The symbols move the nodes like this.
at | @ + $ &
Tuz | Mel Gog Daz Der
Tob | Tor Kug Mez Duf
Dit | Bap Zon Mol Dop
Fis | Nev Fab Rap Tib
Baz | Zat Zuf Bor Vot
Nem | Teb Kub Sop Sul
Zon | Det Nev Duf Bop
Luf | Mav Pap Gog Raz
Tud | Guz Kig Kub Tuf
Nev | Dit Pom Tol Zet
Lal | Mit Zat Sim Lum
Det | Kug Dit Rab Rap
Daf | Ked Tav Ruk Lok
Tiv | Lal Baz Duz Kol
Raz | Duk Zab Vif Pap
Duf | Rab Tol Bir Kug
Bev | Kig Dem Diz Ger
Nez | Duf Rap Tor Det
Siv | Viz Lok Dag Daf
Dod | Gis Zes Gad Rep
Fuz | Tul Tud Nem Pil
Dof | Nem Mal Taz Tul
Der | Kuz Vif Kek Gog
Tib | Zet Fas Dit Fab
Zab | Dom Gad Guv Pel
Mit | Vip Vos Fet Bor
Tav | Bul Gos Ger Fet
Lud | Ger Siv Kig Bul
Dop | Nez Bop Tob Zon
Duk | Ziv Dom Zak Zus
Bur | Dip Tuz Fab Zak
Daz | Fis Sed Bop Kek
Som | Mez Rab Tiv Tor
Nov | Dez Vod Dod Suk
Fem | Daz Kuz Kel Mel
Vod | Taz Sul Zes Nem
Duz | Sim Bor Tav Mit
Ruk | Tuf Ger Guz Bev
Rab | Pas Mol Baz Nus
Mev | Lin Rep Pel Dod
Gog | Bur Ziv Sed Vif
Gos | Daf Zit Viz Lus
Bor | Vef Rav Gos Vos
Kel | Bop Tib Det Fis
Pas | Vot Som Zat Bot
Dag | Tud Bev Mal Ruk
Beb | Rav Kol Bof Tiv
Nus | Bot Tob Vot Mol
Kuz | Sed Zak Tib Bur
Rap | Tol Dop Nus Dit
Zus | Guv Luf Tuz Dom
Vot | Beb Mez Vos Zuf
Viz | Ruk Lud Tud Ked
Fab | Pom Daz Dop Fas
Mal | Kub Diz Nov Guz
Gad | Raz Bav Mav Sut
Diz | Dof Pil Vod Fuz
Teg | Gog Duk Kuz Mav
Tuf | Diz Gez Dav Kig
Vip | Gos Bof Siv Vef
Sed | Fab Fem Zet Dip
Gez | Pil Ruk Tul Dag
Sop | Mev Dez Rer Nef
Dav | Vod Tul Tid Dof
Kig | Fuz Dag Dof Gez
Dez | Rep Taz Gis Tid
Lus | Lok Sim Ked Zit
Mel | Kek Bur Fis Kuz
Sim | Fet Vef Bul Vip
Zak | Fem Der Fas Tuz
Bul | Dem Daf Gez Siv
Dem | Dag Ked Pil Viz
Zit | Tav Vip Lud Sim
Fas | Kel Kek Zon Daz
Lok | Lud Fet Bev Tav
Dar | Bav Mev Pap Mos
Bav | Zab Lin Zus Rer
Gis | Sut Mos Raz Dar
Ked | Bev Bul Tuf Lud
Bir | Baz Bot Lum Pas
Bof | Zit Mit Lok Duz
Ziv | Tuz Teg Fem Guv
Mav | Vif Zus Bur Duk
Lum | Bor Beb Vip Zat
Guz | Dav Fuz Suk Diz
Bop | Rap Zet Kug Nev
Sut | Pap Rer Duk Bav
Mos | Rer Dod Zab Mev
Kol | Lum Vot Mit Baz
Sul | Nov Dav Nef Kub
Fet | Siv Lus Dem Gos
Tul | Sul Guz Teb Mal
Vos | Bof Lal Lus Rav
Mol | Som Duf Zuf Tob
Mez | Kol Pas Lal Bir
Suk | Tid Nem Rep Vod
Tol | Mol Nez Bot Bap
Dom | Teg Raz Der Luf
Pom | Zon Fis Nez Kel
Taz | Sop Nov Mos Teb
Zuf | Tiv Bir Rav Mez
Kub | Suk Dof Dez Dav
Rep | Dar Sop Sut Zes
Kek | Tib Dip Nev Sed
Guv | Der Mav Mel Teg
Teb | Nef Suk Mev Nov
Pap | Zus Pel Ziv Zab
Bap | Tob Det Som Nez
Ger | Gez Viz Fuz Dem
Lin | Gad Dar Luf Gis
Pel | Luf Sut Teg Gad
Rer | Pel Gis Dom Lin
Nef | Dod Tid Lin Dez
Kug | Nus Bap Pas Tol
Bot | Zuf Tor Beb Som
Zet | Dop Kel Bap Pom
Rav | Duz Lum Zit Lal
Zes | Mos Nef Bav Sop
Dip | Fas Mel Pom Fem
Tor | Bir Nus Kol Rab
Zat | Vos Tiv Vef Beb
Vef | Lus Duz Daf Bof
Tid | Zes Teb Dar Taz
Pil | Mal Tuf Sul Tud
Vif | Zak Guv Dip Ziv

In the rows, 25 means zero.

The rows follow the links: the fewer symbols apart two nodes are, the more alike their rows tend to be.

Node, then a row for it; each showing differs a little:
Tav: [ 22  18   9  30  25  28  24  26  29  25  22  26  50  23  25  23  23  22  23  15  24  26  28  22  21  25  23  33  22  31  26  19  23  24   8  23  29  30  29  26  26]
Nev: [ 26  29  33  25  26  30  28  38  28  29  21  27  13  26  27  37  39  26  24  30  18  30  18  27  36  23  20  21  22  20  11  21  23  24  33  26  28  22  36  28  23]
Mav: [ 27  19  40  22  23  24  28  22  24  19  30  25   1  26  28  22  22  27  25  35  29  28  26  22  24  22  26  16  29  32  28  26  27  23  41  26  24  30  16  24  24]
Kel: [ 24  27  35  24  27  32  26  37  26  29  20  28  10  24  26  37  38  24  24  31  18  30  20  26  33  22  19  20  21  22  12  24  23  23  35  24  26  23  35  28  25]
Kek: [ 22  23  38  22  27  32  22  31  22  27  21  28   4  22  22  34  34  22  27  33  19  25  22  24  29  25  19  18  21  27  15  29  23  26  40  23  22  26  29  29  27]
Lin: [ 23  25  35  26  24  18  23  17  29  25  24  22   9  24  22  14  13  23  22  31  27  20  29  25  16  29  31  19  24  26  36  19  24  26  36  24  29  25   9  22  26]
Dod: [ 27  28  33  25  26  18  25  14  27  29  20  22  13  27  24  12  10  27  24  30  26  20  31  26  17  28  31  21  21  22  38  21  23  26  33  26  28  23   7  22  23]
Zak: [ 27  19  40  20  26  29  24  26  20  22  26  27   0  25  24  29  29  26  27  34  25  22  25  22  29  26  22  16  26  31  21  32  25  27  41  26  20  30  23  27  24]
Ruk: [ 28  24  13  28  22  32  27  17  27  21  30  28  44  27  27  16  15  28  24  17  31  23  36  24  20  26  19  32  29  26  36  22  27  25  12  27  27  25  19  29  23]
Gis: [ 24  25  35  26  25  18  23  17  29  26  23  22  10  25  22  14  13  24  23  31  27  20  30  25  16  29  31  20  23  25  37  19  24  27  35  25  29  25   9  21  25]
Baz: [ 25  25  16  24  25  18  27  33  20  24  27  23  39  25  27  36  37  26  27  19  24  30  13  25  34  21  31  30  27  24  14  30  26  23  15  25  21  24  41  21  25]
Der: [ 28  19  40  20  25  28  26  25  21  21  27  26   0  27  25  27  27  27  27  34  26  23  25  22  29  26  22  16  27  32  23  31  26  26  41  26  21  30  21  26  23]
Pel: [ 22  21  38  25  23  19  23  20  29  22  28  23   5  23  24  17  16  22  23  33  29  25  28  23  17  26  30  18  27  29  33  20  26  24  38  23  29  28  11  22  28]
Suk: [ 25  31  25  23  27  24  27   9  21  29  22  24  25  25  27  11   9  24  27  25  26  26  35  28  14  21  26  25  22  18  39  30  23  22  25  25  21  20   9  24  24]
Nem: [ 23  31  24  23  26  25  25   9  20  29  23  25  27  24  26  11   9  23  27  24  28  26  36  28  13  21  24  26  23  18  39  30  24  23  23  24  21  20  10  25  26]
Taz: [ 27  31  27  24  28  22  27  10  23  30  20  24  21  26  28  11   9  27  26  26  26  26  34  28  15  22  27  23  21  19  39  28  23  23  27  26  23  20   8  23  22]
Lal: [ 28  22  13  25  27  19  27  30  21  25  22  22  44  27  26  33  34  28  27  17  21  26  16  23  33  24  30  32  23  28  16  30  24  26  12  27  21  27  39  22  22]
Beb: [ 27  23  14  24  26  18  27  31  20  25  25  22  42  26  28  34  35  27  27  18  22  29  14  24  34  22  30  31  25  27  15  31  25  24  14  26  21  26  40  21  23]
Mev: [ 26  27  33  26  26  18  24  15  28  29  21  22  12  26  24  12  11  26  23  30  26  20  31  26  16  29  31  21  22  23  38  20  23  26  33  26  28  23   7  21  23]
Kig: [ 27  26  14  27  22  32  25  15  25  22  30  28  41  26  25  14  13  27  25  18  32  21  37  26  18  28  19  31  30  24  37  25  27  26  14  26  25  24  17  29  24]
Nef: [ 28  30  30  24  27  20  27  12  25  31  20  23  18  27  27  11  10  28  25  28  25  23  33  27  17  25  29  22  20  20  39  25  23  24  30  27  25  21   7  22  21]
Tol: [ 26  31  26  27  23  25  24  41  29  26  27  25  23  26  24  39  40  26  23  25  23  24  14  28  37  29  25  24  27  18  11  20  26  28  26  25  29  20  40  25  24]
Dof: [ 22  31  20  23  25  28  23  10  20  26  26  26  32  22  24  12  10  22  27  22  29  23  37  28  12  24  22  27  26  19  39  31  25  24  20  23  21  20  12  27  28]
Fet: [ 22  18   9  29  25  27  23  26  29  24  21  26  50  23  24  24  24  22  23  15  23  26  27  22  22  25  23  33  22  32  26  20  24  24   8  23  28  30  30  26  27]
Fas: [ 21  25  38  22  28  32  23  33  23  28  20  28   5  23  24  35  36  22  26  33  18  27  21  25  30  24  19  18  21  25  14  27  23  25  38  23  23  25  31  29  26]
Kug: [ 26  31  25  27  23  24  24  41  29  26  28  24  24  26  23  39  40  26  23  25  23  23  14  28  36  29  25  25  27  18  10  20  26  27  26  25  29  20  41  24  25]
Zit: [ 22  18   9  28  27  25  22  27  27  25  20  25  49  23  22  26  27  22  24  15  21  23  24  22  24  27  25  33  21  32  23  23  22  26   9  23  27  30  33  25  26]
Bot: [ 22  29  20  25  23  20  23  37  24  23  30  23  34  23  24  38  40  22  26  22  25  28  12  27  33  24  29  28  29  21  12  26  27  25  19  23  24  22  42  22  28]
Tuf: [ 26  27  15  26  23  32  24  14  25  23  30  27  40  26  24  14  13  26  25  19  32  20  37  26  18  27  19  30  29  23  38  26  27  26  14  25  24  23  17  29  25]
Sop: [ 28  29  31  25  27  20  27  12  26  30  20  23  17  27  27  11  10  28  24  28  25  22  32  27  17  25  29  22  21  20  39  24  22  24  30  26  26  21   7  22  21]
Mos: [ 26  26  34  25  25  18  24  15  28  28  21  22  11  25  23  13  12  26  23  30  26  19  30  26  16  29  31  20  22  24  37  20  24  27  34  25  29  24   8  21  24]
Bap: [ 27  31  27  27  23  26  25  40  29  26  26  25  22  27  24  39  40  27  23  26  22  24  15  28  37  28  24  24  27  18  10  19  26  27  27  26  29  20  40  25  24]
Sed: [ 22  22  39  21  27  32  22  31  21  26  21  28   3  22  22  33  34  22  27  34  20  24  23  24  29  25  19  17  22  28  16  30  23  27  40  23  21  27  28  29  27]
Nez: [ 27  31  28  27  24  26  25  41  29  27  26  25  21  27  25  39  40  27  23  26  22  25  15  28  38  28  24  24  25  18  11  19  25  27  27  26  29  20  39  26  23]
Dit: [ 28  30  29  26  25  28  27  40  29  28  23  26  18  28  27  38  39  28  23  28  20  28  17  28  37  26  22  22  24  19  11  19  24  25  30  27  29  20  38  26  22]

Each walk starts at a row. The symbols on each line, taken left to right, move it on to the next node.
Answer with the node's row; about right is enough.
[ 27  19  41  20  26  29  25  25  20  21  27  26   0  26  24  28  29  27  27  35  25  22  25  22  29  26  22  17  27  31  22  31  26  27  41  26  20  30  22  27  23]
$ $ & &: [ 25  28  33  25  26  31  27  38  28  29  20  27  12  25  28  37  39  25  24  31  18  30  19  27  35  22  20  20  21  21  11  22  23  23  34  25  27  22  36  28  24]
$ & @ $ &: [ 22  28  19  25  23  19  24  36  23  23  30  23  35  23  24  38  39  22  26  21  25  29  12  27  33  23  30  28  29  21  12  27  27  25  18  24  23  22  42  22  28]
[ 26  20  40  20  26  30  24  26  20  23  25  27   1  25  23  30  30  26  28  35  24  22  24  22  29  27  21  17  25  31  20  31  25  28  41  25  20  29  23  27  24]
$ @ @ $: [ 25  31  25  27  23  24  23  40  28  25  28  24  26  25  23  39  41  25  23  24  23  23  14  28  36  29  26  25  28  18  10  21  26  28  25  25  28  20  41  24  26]
@ $ @ + $ +: [ 27  20  11  26  28  20  25  29  22  26  21  23  46  26  24  31  32  27  27  16  20  23  18  22  31  26  29  32  22  30  18  29  23  27  10  26  22  29  37  23  23]
[ 22  18   9  28  26  26  22  27  28  25  21  25  49  23  23  26  26  22  24  15  22  24  25  22  23  26  24  33  21  32  24  22  23  26   9  23  27  31  32  25  27]
@ $ + @ & &: [ 28  23  12  29  22  32  27  18  28  21  29  28  45  28  27  16  15  28  23  17  31  24  35  25  21  25  19  32  29  27  35  21  27  24  11  27  28  26  20  28  23]
$ & + + @: [ 24  29  17  25  24  30  23  12  22  24  29  28  37  24  22  13  11  24  26  20  32  19  37  27  15  27  20  29  28  21  38  28  27  27  17  25  22  22  15  28  26]
[ 25  20  41  20  27  30  23  27  20  23  24  27   1  24  22  30  31  24  28  34  23  22  24  23  29  27  20  17  24  30  19  31  24  27  41  25  20  29  25  28  25]
$ & + + @: [ 22  25  37  22  28  32  24  34  24  29  20  28   6  23  24  35  37  22  25  33  18  28  21  25  31  23  19  18  20  24  13  26  23  24  37  23  24  24  32  29  26]
& $ & @ $: [ 22  30  23  26  23  22  22  39  27  24  30  24  29  24  22  39  40  23  24  23  24  25  13  28  34  27  28  26  29  19  11  23  27  27  22  23  27  21  42  23  27]
[ 28  30  29  24  28  20  28  11  24  31  20  24  19  27  27  11   9  28  25  27  25  25  33  27  16  24  28  23  21  19  39  26  22  23  29  27  24  21   8  23  22]
& @ $ &: [ 23  24  36  26  24  18  22  18  30  25  25  22   8  24  22  15  14  23  23  32  28  21  29  24  15  28  30  19  25  27  35  19  25  26  37  24  29  26   9  21  27]
@ $ & + & &: [ 24  19  39  24  23  21  26  21  27  19  30  23   2  24  26  19  19  24  24  34  30  27  27  22  20  23  28  17  29  30  31  22  27  23  40  24  27  29  14  23  27]
[ 28  30  29  26  24  28  27  40  29  28  24  26  19  27  26  39  40  28  23  27  20  27  16  28  38  27  23  23  25  19  10  19  25  26  29  27  29  20  39  27  22]
$ & + + @: [ 23  31  23  27  22  22  22  40  27  25  30  24  28  24  22  39  40  23  24  24  24  24  13  28  35  28  27  26  29  19  11  22  27  28  23  24  27  20  41  24  27]
+ $ $ &: [ 28  23  13  24  27  18  27  31  20  25  24  23  42  26  27  34  35  27  27  18  22  28  14  24  34  23  30  31  25  27  15  31  25  25  13  26  21  27  39  22  23]
[ 25  19  40  24  22  22  27  21  26  19  30  24   2  25  27  20  20  25  24  34  30  28  26  22  21  22  28  17  29  31  30  23  28  22  40  25  26  30  14  23  26]
+ @ $ @: [ 23  21  40  20  27  31  22  29  20  25  22  27   2  24  22  32  32  23  27  34  21  23  23  23  29  26  20  17  23  29  17  31  24  27  40  24  21  28  27  28  26]
@ $ + & & $: [ 28  31  28  27  24  27  26  40  30  28  25  26  20  28  25  38  40  28  23  27  21  26  16  28  38  27  23  23  25  18  11  19  25  26  28  27  29  20  39  26  23]
[ 23  18  10  28  27  24  22  28  26  26  20  25  49  24  22  27  27  23  24  15  21  22  23  22  25  27  26  33  21  32  22  23  23  27   9  24  26  30  34  24  26]
& @ $ &: [ 26  21  10  30  23  31  27  21  30  22  27  27  48  26  28  19  18  26  23  16  28  28  33  23  21  24  20  33  27  29  31  19  25  23  10  26  29  28  24  28  24]
+ @ $ @: [ 22  30  19  24  25  29  22  10  21  25  28  27  34  22  22  12  11  22  27  22  31  21  37  27  13  25  21  28  27  20  39  30  26  25  19  23  21  21  13  27  28]
